Below are the code and all the weights of a small trained network. Each question names an input and a target symbol and asks about switching units off, where a switched-off unit gives its printed mean instead of its output.

import numpy as np


def w(rows, s, z=0):
    codes = np.array(rows[::2]) - 128.0
    scale = np.full(codes.shape[1], s)
    scale[-1] = z or s
    return codes * scale


def norm(h):
    return h / np.sqrt((h * h).mean(-1, keepdims=True) + 1e-5)


def f(y):
    return y / 2 * (1 + np.tanh(0.7978845608 * (y + 0.044715 * y**3)))


def softmax(a):
    e = np.exp(a - a.max(-1, keepdims=True))
    return e / e.sum(-1, keepdims=True)


def log_softmax(a):
    a = a - a.max(-1, keepdims=True)
    return a - np.log(np.exp(a).sum(-1, keepdims=True))


def net(x, mask):
    ids = ['ΔΦΩαβζητ'.index(c) for c in x.split()]
    T = len(ids)
    res = E[ids] + P[:T]
    q, k, v = (norm(res) @ M[0].T for M in (Q, K, V))
    z = softmax(np.where(np.tri(T) > 0, q @ k.T / 2**0.5, -1e9)) @ v
    res = res + np.where(mask[0], z, O[0][:, -1]) @ O[0][:, :-1]
    y = f(norm(res) @ A[0][:, :-1].T + A[0][:, -1])
    res = res + np.where(mask[1:13], y, B[0][:, -1]) @ B[0][:, :-1]
    return log_softmax(norm(res)[-1] @ U[:, :-1].T + U[:, -1])


Q, K, V, O, A, B = {}, {}, {}, {}, {}, {}
E = w([
[125,122,90,86,159,26],'Δ',
[202,115,44,147,48,143],'Φ',
[97,135,110,99,96,64],'Ω',
[250,152,170,118,186,124],'α',
[93,95,121,49,117,124],'β',
[71,253,107,136,128,156],'ζ',
[110,96,126,15,154,137],'η',
[105,88,88,43,187,113],'τ',
],0.0068)
P = w([
[143,75,197,145,136,80],'0',
[89,136,113,79,117,80],'1',
[53,144,65,75,120,81],'2',
[114,160,73,82,139,84],'3',
[136,171,64,86,144,94],'4',
[156,175,65,99,133,116],'5',
[178,173,66,113,147,131],'6',
[201,141,61,119,182,190],'7',
[217,151,92,113,163,225],'8',
[228,166,103,111,150,253],'9',
[235,160,107,95,169,252],'10',
],0.0041)
Q[0] = w([
[138,7,187,213,137,180],'h0',
[90,187,100,89,164,184],'h0',
],0.019)
K[0] = w([
[125,4,149,54,116,45],'h0',
[192,126,143,140,104,196],'h0',
],0.016)
V[0] = w([
[2,167,83,100,114,130],'h0',
[34,27,43,174,51,107],'h0',
],0.0065)
O[0] = w([
[149,40,208,252,150,194,231],'h0',
[233,88,175,87,29,44,3],'h0',
],0.0041,0.0055)
A[0] = w([
[145,176,148,179,15,96,87],'n0',
[141,86,166,122,54,124,46],'n1',
[128,134,139,125,123,107,75],'n2',
[85,107,92,125,83,162,97],'n3',
[139,87,77,106,128,73,26],'n4',
[252,174,213,183,131,161,125],'n5',
[97,150,254,132,164,105,19],'n6',
[55,173,100,131,72,99,47],'n7',
[162,129,29,82,54,155,209],'n8',
[140,110,133,179,170,154,188],'n9',
[160,136,192,50,95,195,114],'n10',
[147,128,74,93,52,83,6],'n11',
],0.0098,0.0018)
B[0] = w([
[55,85,159,83,107,220,133],'n0',
[101,220,124,127,118,74,128],'n1',
[130,136,128,152,135,142,109],'n2',
[158,124,135,180,156,91,141],'n3',
[147,155,205,149,132,157,140],'n4',
[89,117,117,62,165,62,201],'n5',
[107,67,136,162,113,63,137],'n6',
[185,172,151,133,170,174,131],'n7',
[130,39,132,70,138,57,179],'n8',
[140,75,62,123,148,166,254],'n9',
[124,113,60,173,147,139,144],'n10',
[187,104,4,142,101,182,149],'n11',
],0.012,0.0053)
U = w([
[51,58,125,169,168,93,168],'Δ',
[195,74,66,49,86,119,125],'Φ',
[110,208,89,52,198,117,210],'Ω',
[139,120,253,101,148,144,29],'α',
[58,152,151,86,40,149,96],'β',
[137,155,88,184,141,194,9],'ζ',
[235,167,162,153,126,109,92],'η',
[130,176,106,167,88,46,124],'τ',
],0.0075,0.0011)

Each question gives the input, a string of symbols that net reads in full, and the target symbol t.
The units are the heads (2 rows each of Q, K, V and O) and the neurons (one row each of A and B). Each row of codes is followed by its name. A weight is (code - 128) times the scale printed after its matrix; where a second scale follows, it is the last column's (O, A, B and U).
mask holds one flag per unit, heads first, then neurons. A switched-off unit (its flag False) gives its mean, the last column of its rows in O or B, instead of its output. The means were averaged over made-up inputs and are rounded, as every weight is.
A unit's drop is (log p(t) with every unit on - log p(t) with that unit switched off) / (log p(t) with every unit on - log p(t) with every unit switched off).
The circuit of an input: a set's keep is (log p(t) with only the set's units on - log p(t) with every unit switched off) / (log p(t) with every unit on - log p(t) with every unit switched off). Starting from the 12 units with the biggest drops (on a tie, the unit counted first), units are removed one at a time, each time the one whose removal leaves the highest keep (on an exact tie, the one counted first), for as long as the keep stays at least 0.8.
units of the circuit, in order: the units of the circuit, biggest drop first
unit that matters most: the unit with the biggest drop
top k neurons: the k neurons with the biggest drops, biggest first
drop when u is switched off: that unit's drop, to one decimal
input ζ η Δ β β Δ ζ Ω, target ζ: units of the circuit, in order : (n8, h0)
input η α Δ, target Ω: units of the circuit, in order : (h0, n7)
input α Φ Ω, target Φ: units of the circuit, in order : (h0, n11)
input τ β ζ β Φ ζ τ α α τ α, target Ω: units of the circuit, in order : (h0, n5)
input Δ τ β Ω, target β: units of the circuit, in order : (h0, n0, n1)
input α η τ, target Ω: units of the circuit, in order : (h0, n7)
input Φ β τ Φ α, target Ω: units of the circuit, in order : (h0, n9)
input Φ Φ τ α α ζ β Φ ζ Ω, target ζ: units of the circuit, in order : (h0, n5)
input Φ ζ Ω τ α Ω Φ β ζ η, target ζ: unit that matters most : n5
input η Φ β τ, target Φ: top 2 neurons : (n11, n8)
input Δ η Δ Φ τ τ τ ζ ζ η, target ζ: drop when n5 is switched off : 0.3
input α α β, target Ω: drop when n9 is switched off : 0.1
input Ω τ τ β τ, target α: drop when n9 is switched off : 0.2
